Each row of numbers stands for one node and depends on some of the facts below. Use the named rows to name the rest.

Some facts about the nodes:
q979 Ψ:q657 σ:q115 γ:291
q775 γ:496
q760 σ:q991 γ:491
q67 γ:291
q140 Ψ:q468 σ:q343 γ:491
q127 Ψ:q637 γ:491
q289 σ:q873 γ:491
q206 γ:496
q789 σ:q119 γ:291
q154 Ψ:q60 σ:q651 γ:291
q717 γ:491
q825 Ψ:q31 γ:491
q114 Ω:q401, q468, q802, q268 σ:q731 γ:291
q811 Ω:q840, q148, q263 σ:q900 γ:496
q105 Ψ:q803 σ:q477 γ:491
q803 Ψ:q6 σ:q340 γ:291
q312 γ:291
q241 σ:q403 γ:491
q295 Ψ:q768 γ:491
q696 Ω:q803, q263, q961 σ:q927 γ:491
q287 Ω:q148, q900, q775, q131, q300 γ:496
q823 σ:q777 γ:491
q401 σ:q330 γ:491
q137 σ:q940 γ:291
q768 γ:491
q263 γ:491
q437 γ:496
q919 γ:496
q731 Ω:q936, q961 Ψ:q683 σ:q451 γ:491
q329 γ:491
q55 Ψ:q356 σ:q919 γ:291
q964 γ:491
q91 Ω:q131 σ:q897 γ:291
q582 Ω:q647, q263 γ:491
q866 Ψ:q295 σ:q30 γ:291
q664 Ω:q60, q364, q671, q881 Ψ:q161 σ:q127 γ:491
q715 σ:q363 γ:491
q536 Ω:q637, q14, q115, q940, q925, q715, q880 Ψ:q586 σ:q951 γ:491
q237 Ψ:q664 γ:491
q885 σ:q866 γ:491
q440 Ω:q825, q789, q84 γ:491
q804 Ω:q794 γ:491
q936 γ:491
q815 Ω:q319, q778, q961 Ψ:q105 σ:q91 γ:491
q313 Ω:q441, q330, q816, q961 Ψ:q297 γ:496
q244 Ψ:q57 σ:q531 γ:291
q389 Ψ:q174 σ:q800 γ:491
q637 Ψ:q144 γ:291
q299 Ω:q174, q393, q237, q389 σ:q319 γ:291
q393 γ:496
q961 γ:291
q161 Ψ:q465 σ:q954 γ:496
q319 γ:491
q364 Ψ:q406 γ:491
q359 Ψ:q778 γ:491
q954 σ:q299 γ:496
q328 Ω:q396, q251, q231 σ:q925 γ:491
q210 γ:496
q343 σ:q811 γ:491
q84 γ:291
q371 Ω:q979, q251, q457, q241, q869 γ:491
q927 Ψ:q651 σ:q338 γ:291
q388 Ψ:q869 σ:q715 γ:491
q520 σ:q364 γ:496
q657 Ω:q340, q800, q113, q586 Ψ:q793 γ:291
q269 Ω:q554, q775 σ:q356 γ:291
q991 σ:q815 γ:496
q451 Ω:q79, q803, q297, q468, q389 σ:q328 γ:496
q586 Ψ:q567 γ:491
q297 Ψ:q359 γ:496
q593 Ω:q840, q855, q673, q393, q312, q84 γ:491
q231 γ:291
q230 γ:491
q338 Ω:q244, q450 Ψ:q313 σ:q344 γ:491
q131 γ:491
q651 Ω:q437, q477, q885, q30, q297, q715, q880 Ψ:q140 σ:q647 γ:491
q174 Ψ:q451 γ:491
q340 γ:491
q630 Ω:q441, q67, q230, q312, q329, q300, q880 Ψ:q815 σ:q803 γ:491
q855 γ:291
q940 γ:491
q477 γ:496
q468 Ψ:q19 γ:491
q465 Ψ:q647 σ:q599 γ:291
q189 Ω:q437, q964, q885, q251, q210, q457, q465, q300 σ:q289 γ:491
q770 Ω:q803, q855, q925 Ψ:q256 σ:q105 γ:491
q900 γ:491
q897 Ω:q60, q55, q671, q457, q295, q880 σ:q179 γ:491
q441 γ:291
q179 Ω:q586 σ:q823 γ:491
q840 γ:291
q599 σ:q513 γ:491
q79 γ:291
q734 γ:291
q554 σ:q842 γ:496
q800 Ψ:q520 σ:q56 γ:491
q842 Ω:q401, q364, q67, q768, q927, q715, q465, q84 Ψ:q56 γ:291
q56 Ψ:q979 σ:q113 γ:491
q144 γ:291
q190 Ω:q866, q67, q127, q113 Ψ:q734 σ:q389 γ:491
q248 γ:291
q406 Ψ:q731 γ:496
q777 γ:291
q336 Ω:q115, q245, q31, q520 γ:491
q19 Ω:q885, q248, q768, q778, q598 Ψ:q127 σ:q148 γ:491
q6 Ω:q174, q256 Ψ:q823 γ:496
q869 Ψ:q244 γ:496
q881 Ψ:q336 γ:491
q683 Ψ:q206 γ:491
q251 σ:q55 γ:291
q802 γ:491
q256 Ψ:q190 σ:q244 γ:491
q31 Ψ:q364 γ:491
q816 γ:291
q60 Ψ:q842 γ:491
q356 Ω:q437, q599, q979, q951, q520 Ψ:q880 σ:q388 γ:491
q141 Ω:q840, q396, q57 γ:496
q647 σ:q450 γ:491
q344 Ω:q340, q964, q940, q237, q198, q231, q715 σ:q154 γ:491
q245 σ:q31 γ:291
q198 γ:491
q951 σ:q144 γ:291
q551 Ω:q256, q715 γ:496
q673 σ:q885 γ:291
q115 Ψ:q450 σ:q554 γ:491
q57 Ψ:q55 σ:q114 γ:491
q531 Ω:q840, q14, q56, q717, q468, q300 Ψ:q388 σ:q269 γ:491
q793 Ω:q79, q567, q477, q673, q927, q268 Ψ:q389 σ:q760 γ:491
q300 γ:291
q457 Ψ:q630 γ:491
q450 Ψ:q866 σ:q673 γ:491
q778 γ:291
q113 σ:q241 γ:496
q880 σ:q401 γ:291
q925 σ:q789 γ:491
q119 Ω:q396, q174, q794, q154 σ:q137 γ:491
q513 Ω:q30 σ:q567 γ:491
q396 γ:491
q363 σ:q161 γ:491
q671 γ:491
q148 σ:q630 γ:496
q268 Ψ:q536 γ:496
q403 Ω:q760, q79, q803, q364, q127, q237, q245 γ:291
q598 γ:496
q330 γ:496
q14 γ:291
q567 Ψ:q338 γ:291
q30 σ:q57 γ:291
q983 Ω:q230, q717 γ:496
q873 Ω:q14, q477, q450, q389 γ:491
q794 γ:491

Known rows:
q683: [ -1  -5   0  -1   2   2   4   3 -11  -4  -6  -1   3  -3  -1  -7   1  -1
  -2  -2  -4  -4   1  -3  -2   1   0  -1  -2   3  -1   3  -3  -3  -1  -3
   7   2  -1   1   1  -5   1   0   4   3  -1  -6  -4  -5   0  -4]
q359: [  3   4   3   1   3   6   6   2 -16  -1  -6   3   3  -7   2 -12  -2  -1
  -2   1  -2  -2   6  -9  -2   4  -4  -5  -1   7  -2   2  -5 -10  -1   1
  10   4   4   1   0 -10   1  -1   1   3  -2  -7   7  -5   1  -4]
q964: [ 0 -6  0 -1  2  1  4  3 -9 -4 -6 -1  2 -4 -1 -7  1 -1 -2 -2 -3 -4  0 -6
 -1  2  1  0 -1  2 -1  3 -2 -1 -1 -2  7  2  0  1  1 -4  2 -2  3  4 -2 -7
 -6 -4  2 -5]
q804: [ -3 -10   0  -1   4  -9   5   2  -2   1  -6   0  -1  -1   2   0   2  -1
  -2  -6  -2  -5   5   3   0  -1   5  -4  -3  -1   9   2  -5   3  -1  -2
   3   1   9  -2  -3  -5   3   0  13   1 -10  -9  -2  -4  -5  -1]
q816: [  2   4  -3   5  -5  -6  -2  -1 -11  -1  -8   2   7   1   2   3   4  -2
  -2  12  -3  -7  -4  -6  -2   0   2  -3   1   6  -2   6  -3  -4  -3   6
  -1  -1   1  -1  -6  -2  -1  -2   6  -6   4   7  -3  -3  21  -9]
q885: [  8   3   3  -1  -2  -5 -10  -1  -5   4   8   1  -7  -9   0  -4 -10   2
   4 -14   4  13  -9  11   9  -1   9   8   2   3  -2 -13  -3   9   0  -4
   5   9  -6   3   6   9  -4   2 -18   4   9   0   0   3  30  10]
q406: [  0  -5   0  -1   2   2   4   3 -10  -4  -6  -1   2  -4  -2  -6   1  -1
  -2  -3  -4  -5   1  -5  -1   2   0   0  -1   3  -1   2  -3  -4  -1  -2
   8   2  -1   1   2  -5   2  -1   6   3  -1  -6  -5  -3  -2  -5]
q717: [  0  -7   0  -1   2   1   4   4 -10  -4  -5  -2   1  -3   0  -6   1  -1
  -3  -2  -3  -4   1  -5  -1   2  -1   1  -1   3  -1   4  -3  -3  -2  -2
   6   2  -1   1   1  -5   3   0   5   3  -2  -7  -4  -5   2  -5]
q340: [-1 -6 -1 -1  2  1  5  3 -9 -4 -7 -1  2 -4 -1 -7  1 -1 -2 -2 -4 -4  1 -6
 -1  2  1  0 -1  3  0  2 -2 -2 -1 -1  8  2  0  1  1 -5  2 -2  4  4 -3 -7
 -5 -4  0 -4]
q803: [ 1 16 -3  3 -9  0 -7 -4  5  4  4  3  3  6 -1  8  1  0  4 11  0  3 -4  5
 -2 -4  0 -3  3  0 -2 -4  2 -4  2  4 -8 -6 -3  0 -4  4 -7  2 -7 -5  8 14
  5  7  8  2]
q210: [  0  -5   0  -1   3   1   4   3 -10  -4  -6  -1   2  -3  -1  -6   1  -1
  -2  -2  -4  -5   1  -5  -1   2   0   1  -1   4  -1   2  -3  -2  -2  -2
   8   2  -1   1   2  -5   2  -2   5   3  -1  -8  -5  -4   0  -5]
q520: [ 0  2  2 -3  2  9 -1  0  1 -1  6 -2 -1 -2 -1 -2 -3  0  1 -4  1  5  0  2
 -1  0 -2  1 -1  1 -4 -3  3 -3  2 -3  1  1 -4  2  5  2 -1  1 -9  1  3  0
  2  1 -9  2]
q198: [ 0 -5  0 -1  1  2  4  3 -9 -4 -7  0  2 -4 -2 -7  1 -1 -2 -1 -4 -4  0 -6
 -1  2  1  0 -1  3  0  2 -3 -1 -1 -1  8  2 -1  1  2 -5  2 -1  5  4 -2 -6
 -5 -4  1 -4]
q237: [-1 -4 -2  0 -1  0  5  4 -6 -2 -9  1  1 -4 -3 -7  2  0 -1 -2 -5 -6  1 -7
 -1  1  3  1  1 -2  1 -1 -3  1 -1  0  8  0  1  1  0 -6  0 -1  9  6 -5 -5
 -6 -3 -5 -2]
q287: [ -1 -12   3   0   7 -10   5   1  -3  -3  -4  -2   0   0   4   1   3  -1
  -4  -5  -2  -5   4   2   3   0   0   0  -2   1   7   6  -5   0  -3  -3
   0   3   6  -3  -2  -3   5  -1  11  -1  -5 -13  -2  -4  -3  -2]
q567: [  3   6  -5   6  -7  -8   0  -2 -11  -3  -8   4   7   3  -3   5   0   0
  -3   5  -6 -10  -3  -5  -2  -2   4  -6   2  -2  -2   7  -1  -2  -2   4
  -1  -1   1  -2  -5   1  -3  -1  12  -7   4  11  -9  -5  13  -8]
q14: [  2   5  -3   6  -4  -5  -1  -1 -10   0 -10   2   7   0   1   4   3  -1
  -3  11  -2  -7  -3  -8  -4   1   4  -3   0   5   0   6  -1  -1  -2   7
   1  -1   3  -1  -5  -2  -1  -4   7  -6   3   7  -4  -4  21  -9]
q855: [  1   5  -4   5  -5  -6  -1  -1 -11   0  -9   2   7   1   1   4   4  -2
  -2  12  -3  -7  -3  -7  -3   0   4  -4   1   6  -1   5  -3  -3  -2   6
   0  -2   2  -1  -7  -3  -1  -2   9  -5   4   7  -3  -3  19  -9]

Name these rows:
No name comes twice in this set of rows, the named rows included.
[ -2   5   0  -3  -1  10   0   1   6   3   5  -1  -4  -2  -4  -3  -4   2
   2  -4   2   5   2   1  -4   1   0  -1   0  -7  -3  -5   5   2   4   0
   2  -1  -2   2   4   2  -2   1  -6   3  -1   4   2   2 -16   5] | q256
[  9  17   1   8 -12 -12  -7  -3   4   7   3   6  -6  -1  -3   5  -4   2
   3   8   5   3  -7   8   2   2   2   3   7 -12  -7  -6   4   0   0  11
  -2   0  -2   0  -3   8  -2   0  -5  -3  11  15   3  10  22   3] | q927
[ 10  14   1   5 -12 -20 -17  -4  -9  11   5   3  -4  -7   2   7  -8   0
   3   0   5  10 -14  18   6  -2  15   3   4   1  -3 -10  -2   7  -1   5
   0   5  -1   2  -3  11  -6   1 -14  -6  17  13   2   6  55   4] | q673
[  1   4  -3   5  -4  -5  -1  -2 -13   0  -8   1   8   0   2   4   3  -2
  -3  11  -2  -6  -3  -6  -4   0   3  -5  -1   8  -1   8  -1  -4  -2   5
   0  -1   3   0  -5  -2  -1  -3   6  -7   6   7  -3  -5  23 -10] | q734
[  7   4   8  -1  -7 -19 -11   0 -13  10   7  -1 -10 -13  -3  -5  -9  -1
   2 -11   4  12 -11  36   5  -2  14   4   1  -2  -2 -12  -2  -1   1  -5
  10   8  -5   4   3   9  -1   3 -20   1  19  -3   0   9  43   5] | q647
[ -3  10   4   5  -3  -5   1  -7  21   5   8   1  -2  12  -1  13   3   0
  -1  16   7  -1   6  12  -8   0 -10  -8   0 -15   0   9  13  -9   3   6
 -15 -10   4  -3  -5   7   4  -1  -1 -11   3  13   8   8 -23   0] | q269
[ -1   0   1  -2   1  -6   0  -1  17   3   5   3  -6   4  -1   1   0   1
   4  -5   2   5   3  10   5  -3  -1   1   2  -8   5  -8   0   3   2  -3
  -5  -2   1  -2   0   3  -1   2  -2   3  -6  -4   4   7 -18  11] | q770
[  0  -4   0  -2   0  -6   2  -3  19  -3   5   4  -4   7  -7   4  -6   4
   2 -15  -1   1   2  12   4  -6   4  -3   0 -19   6  -5   5   8   2  -8
  -5   0   1  -4   4  11  -2   2   0   1  -3   3 -10   3 -21  12] | q536
[ -3   4 -10  -7   7  38  -3   1  15  -7  13  -2   4   8   6   4  -4   5
   7 -11   0  10   2 -33   8  -4  -9   6   0  14  -5  -8  -1  14   1  -3
 -13   0  -6   1   7   0 -10   8  -7   6 -11   8  11  -6 -29  12] | q925
[  5  13   0   7  -3  -1   0  -4 -18   1  -7   6  10  -3   5  -1   0  -2
  -2  16  -1  -4   2  -9  -3   1  -2 -10  -1  13  -3   6  -4 -14  -3   7
   2   1   6  -1  -6  -7  -3  -3  -2  -7   6   6   9  -5  25 -10] | q778
[  0   4  -3   5  -3  -5  -2  -3 -14  -1  -7   1  10   1   0   4   2  -2
  -4  10  -4  -5  -2  -4  -5  -2   6  -7  -2   7  -1   8  -1  -4  -2   3
   0  -1   2  -1  -5   0  -2  -4   3  -8   5   9  -5  -7  21 -10] | q637
[  5  13   6   7 -10 -32 -20  -1  -8  18   2  -5 -10 -10   2   0   7  -2
  -3  13   6  13 -20  20   1  -3  20  12   7  -6  -3 -10   1  11   0   7
   5  -1  -6   3 -12  15   2  -8 -12  -8   8   8   3   9  48   4] | q154
[  1  11   0   3  -3   4  -8  -7   0   2   7   0   7   3   0   7  -4   1
   0   7   3   5  -3   3  -4  -3   2  -7  -3   4  -4   4   7  -2   1   1
  -6  -1  -1   0   0   8  -5  -2 -15 -11  11  18   1  -1  16  -2] | q880
[ -2   9   6  -1  -3  12   9   0  19   0   9   0  -8   6  -9  -4   0   1
   0   8   4  -1   8   7 -10   6 -20  -1   2 -23 -10   4  15 -14   6   3
  -2  -9  -5   2   4   1   6   1  -1   2   1   4   6  10 -52   1] | q388

Now the same nodes, written a new way:
Some rows with their names:
q30: [  1  -1 -23  -7  -6  -2  -1 -16 -27 -17  -6 -33 -27]
q336: [ 4  3  2  1  4  1  1  0  2  5 -2  1  2]
q115: [ 4  1  0  0  0  4  1  4 -4  8  0  4  9]
q789: [ -5 -22 -18  17 -19 -15  -2  11   2 -46  14 -14 -17]
q919: [-6 -1  6 -2  5  3 -2  5  1 -1  0 -1  6]
q55: [-1 -1  0  9 -4 -4 -4  3  2  3 -4  9  8]
q954: [-2  2 12 -3  7  5 -3 19  9 10 -1 12 22]
q775: [-8  1  6 -4  5  4 -4  3  0  0  0 -4  5]
q825: [ 3  0  0 -3 -3  0  4  5 -5  5  0 -1  1]
q60: [  8  -2  11  -4  11   1 -12   2  11   8   6   1   8]
q359: [ 4  3 -8  0 -6  1 -1  8 -3  1  1  0  5]
q297: [-3 -1 -8  1 -3 10 -5  5 -4 -2 -3  0 12]
q393: [-6  0  1 -6  2  6  0  3  4 -2  0  1  2]
q816: [-1 -3 -1  4 -7 -4 -3  2  3 -1 -2  2 -1]
q67: [ 0 -3 -4  4 -8  0 -4  1  4 -1 -3  8  3]
q840: [-1 -2 -4 -1 -9 -2  0  3  7 -6  1  7 -5]
q936: [ 1  3  2 -2  0  1 -2  4 -1  4 -1 -2  1]
q717: [ 2  3 -1 -5 -1  3 -1  4  1  4  1  1  1]

Name these rows:
No name comes twice in this set of rows, the named rows included.
[-3  1  0  5 -5 -4 -5  5  9 -2 -3  9 -1] | q144
[-4  1 -1 -2  3 10 -4  4  1  2 -3  3 11] | q477
[-4  1  8 -2  6  3 -2  9  4  5 -1  4 11] | q991
[10 -1 10 -2 -2  1 10 21  4 11 -2  9 12] | q531
[  0 -13 -15   5  -7 -11   3  12 -11 -35  12 -24 -17] | q328
[ 5  4  2 -2  0  7 -1 11  5  8 -2 11  8] | q760
[-1  1 -4  8 -5  1 -9  1  8  4 -6 13  8] | q880
[ 5 -6  1  5 -5 -2  5  5  8 -4 -2  8  1] | q403
[  2  -4   5  -3   6  -6  -1  -6  14 -13   8   8  -5] | q657
[  3  -6 -14  -4  -7  -5   1   7 -20 -26   3 -38 -26] | q731
[ 1  3  2 -3  4 -3  5  3  2  0  3  2 -4] | q804
[ -7   9 -13 -11   6   1   7 -53 -26   1  -3 -32 -40] | q450
[-6  1  3 -3  6  6 -3  6  3  4 -3  5 12] | q113
[ 2 -4  8  2  7 -4 -9 -2 10 -1  4 10 11] | q979
[  0   7 -17 -11   6   4   2 -34 -34   2  -7 -37 -26] | q885

